Below are the code and all the weights of a small trained network. Each question names an input and a target symbol and asks about switching units off, where a switched-off unit gives its printed mean instead of its output.

import numpy as np


def w(rows, s, z=0):
    codes = np.array(rows[::2]) - 128.0
    scale = np.full(codes.shape[1], s)
    scale[-1] = z or s
    return codes * scale


def f(y):
    return y / 2 * (1 + np.tanh(0.7978845608 * (y + 0.044715 * y**3)))


def softmax(a):
    e = np.exp(a - a.max(-1, keepdims=True))
    return e / e.sum(-1, keepdims=True)


def log_softmax(a):
    a = a - a.max(-1, keepdims=True)
    return a - np.log(np.exp(a).sum(-1, keepdims=True))


def net(x, mask):
    ids = ['βδμπφψ'.index(c) for c in x.split()]
    T = len(ids)
    res = E[ids] + P[:T]
    r = res
    for j in range(2):
        rows = slice(3 * j, 3 * j + 3)
        q, k, v = (r @ M[0][rows].T for M in (Q, K, V))
        z = softmax(np.where(np.tri(T) > 0, q @ k.T / 3**0.5, -1e9)) @ v
        o = O[0][rows]
        res = res + np.where(mask[j], z, o[:, -1]) @ o[:, :-1]
    y = f(res @ A[0][:, :-1].T + A[0][:, -1])
    res = res + np.where(mask[2:10], y, B[0][:, -1]) @ B[0][:, :-1]
    return log_softmax(res[-1] @ U[:, :-1].T + U[:, -1])


Q, K, V, O, A, B = {}, {}, {}, {}, {}, {}
E = w([
[174,70,53,72,111,124,182],'β',
[84,249,84,125,124,79,107],'δ',
[106,194,172,127,57,148,38],'μ',
[80,124,120,24,237,62,165],'π',
[155,178,134,93,155,253,111],'φ',
[166,141,123,114,134,114,8],'ψ',
],0.022)
P = w([
[43,116,86,252,90,208,82],'0',
[139,128,196,161,150,181,88],'1',
[145,98,169,139,142,145,111],'2',
[164,101,139,134,147,145,137],'3',
[159,103,106,121,143,125,132],'4',
[172,107,84,111,141,104,135],'5',
[171,117,58,106,140,107,148],'6',
],0.012)
Q[0] = w([
[123,118,132,91,210,249,34],'h0',
[145,116,112,144,107,158,151],'h0',
[41,203,92,109,52,131,211],'h0',
[42,240,62,122,226,81,115],'h1',
[234,177,83,174,212,224,35],'h1',
[77,221,132,255,176,114,118],'h1',
],0.0071)
K[0] = w([
[45,101,108,131,103,149,127],'h0',
[163,160,104,131,97,131,96],'h0',
[157,176,161,39,82,99,144],'h0',
[80,168,131,133,146,98,145],'h1',
[131,125,94,194,78,137,106],'h1',
[148,250,135,118,129,84,86],'h1',
],0.013)
V[0] = w([
[102,137,148,137,193,174,220],'h0',
[176,117,183,157,130,180,162],'h0',
[141,142,120,245,153,117,122],'h0',
[102,109,91,129,88,156,211],'h1',
[137,67,124,140,178,141,129],'h1',
[167,130,93,134,111,79,190],'h1',
],0.012)
O[0] = w([
[139,94,141,65,46,195,139,74],'h0',
[159,6,173,162,173,187,45,2],'h0',
[89,162,126,55,228,145,20,178],'h0',
[106,140,160,11,175,22,149,58],'h1',
[88,158,2,61,86,207,6,44],'h1',
[61,250,203,188,149,187,35,63],'h1',
],0.0069,0.0088)
A[0] = w([
[15,86,144,128,155,96,128,79],'n0',
[133,88,102,128,135,72,207,206],'n1',
[113,102,103,136,107,137,181,109],'n2',
[104,55,102,2,169,68,168,254],'n3',
[152,111,128,106,153,207,251,234],'n4',
[64,224,113,148,103,137,112,166],'n5',
[85,115,223,234,77,135,155,171],'n6',
[60,92,123,112,161,85,66,93],'n7',
],0.0092,0.0031)
B[0] = w([
[86,137,145,121,125,126,30,137],'n0',
[139,111,115,195,156,114,186,186],'n1',
[99,163,92,113,196,131,133,135],'n2',
[101,184,163,104,139,156,181,225],'n3',
[159,127,110,103,117,102,95,181],'n4',
[103,57,130,100,78,156,136,245],'n5',
[72,144,197,102,225,137,5,172],'n6',
[104,78,128,200,103,151,116,155],'n7',
],0.011,0.012)
U = w([
[44,144,134,119,115,204,96,168],'β',
[176,196,135,115,118,72,166,127],'δ',
[169,94,103,164,107,124,231,121],'μ',
[198,113,75,142,2,103,213,154],'π',
[155,20,101,80,115,123,172,144],'φ',
[144,118,20,141,147,133,131,4],'ψ',
],0.0086,0.0035)

Each question gives the input, a string of symbols that net reads in full, and the target symbol t.
The units are the heads (3 rows each of Q, K, V and O) and the neurons (one row each of A and B). Each row of codes is followed by its name. A weight is (code - 128) times the scale printed after its matrix; where a second scale follows, it is the last column's (O, A, B and U).
mask holds one flag per unit, heads first, then neurons. A switched-off unit (its flag False) gives its mean, the last column of its rows in O or B, instead of its output. The means were averaged over made-up inputs and are rounded, as every weight is.
A unit's drop is (log p(t) with every unit on - log p(t) with that unit switched off) / (log p(t) with every unit on - log p(t) with every unit switched off).
The circuit of an input: a set's keep is (log p(t) with only the set's units on - log p(t) with every unit switched off) / (log p(t) with every unit on - log p(t) with every unit switched off). Starting from all 10 units, units are removed one at a time, each time the one whose removal leaves the highest keep (on an exact tie, the one counted first), for as long as the keep stays at least 0.8.
units of the circuit, in order: the units of the circuit, biggest drop first
most important unit: the unit with the biggest drop
top k neurons: the k neurons with the biggest drops, biggest first
heads that matter: for each layer, one digit per head in row order, 1 if its drop is at least 0.15 and else 0, layers parted by /
input ψ β μ μ φ ψ δ, target β: units of the circuit, in order => (h1, n5)
input π μ π, target δ: units of the circuit, in order => (n5)
input μ β δ φ φ, target μ: units of the circuit, in order => (h1, n1)
input φ δ φ β π ψ, target φ: heads that matter => 10
input ψ β φ φ, target ψ: heads that matter => 11
input δ δ π ψ φ, target δ: heads that matter => 11
input δ ψ δ δ δ ψ δ, target π: units of the circuit, in order => (n5, n6)
input μ ψ π δ, target β: heads that matter => 01
input β μ δ ψ δ δ ψ, target β: top 4 neurons => (n7, n1, n3, n4)
input δ φ φ, target δ: heads that matter => 01
input β φ ψ δ φ φ β, target δ: heads that matter => 01
input π δ ψ π ψ, target π: heads that matter => 10
input δ μ β δ β, target δ: heads that matter => 11
input π δ ψ δ δ δ φ, target π: top 2 neurons => (n6, n4)
input π δ ψ δ ψ δ π, target δ: units of the circuit, in order => (n3)
input δ μ μ, target δ: top 3 neurons => (n5, n7, n0)
input δ δ φ ψ μ δ, target μ: heads that matter => 01
input δ φ ψ π μ δ δ, target μ: heads that matter => 11
input ψ β φ ψ ψ, target ψ: heads that matter => 11
input δ δ φ δ ψ ψ δ, target π: heads that matter => 00
input μ ψ ψ, target μ: most important unit => h1
input δ ψ μ δ φ ψ, target δ: top 2 neurons => (n5, n3)
input π ψ μ ψ μ δ φ, target π: top 2 neurons => (n4, n6)
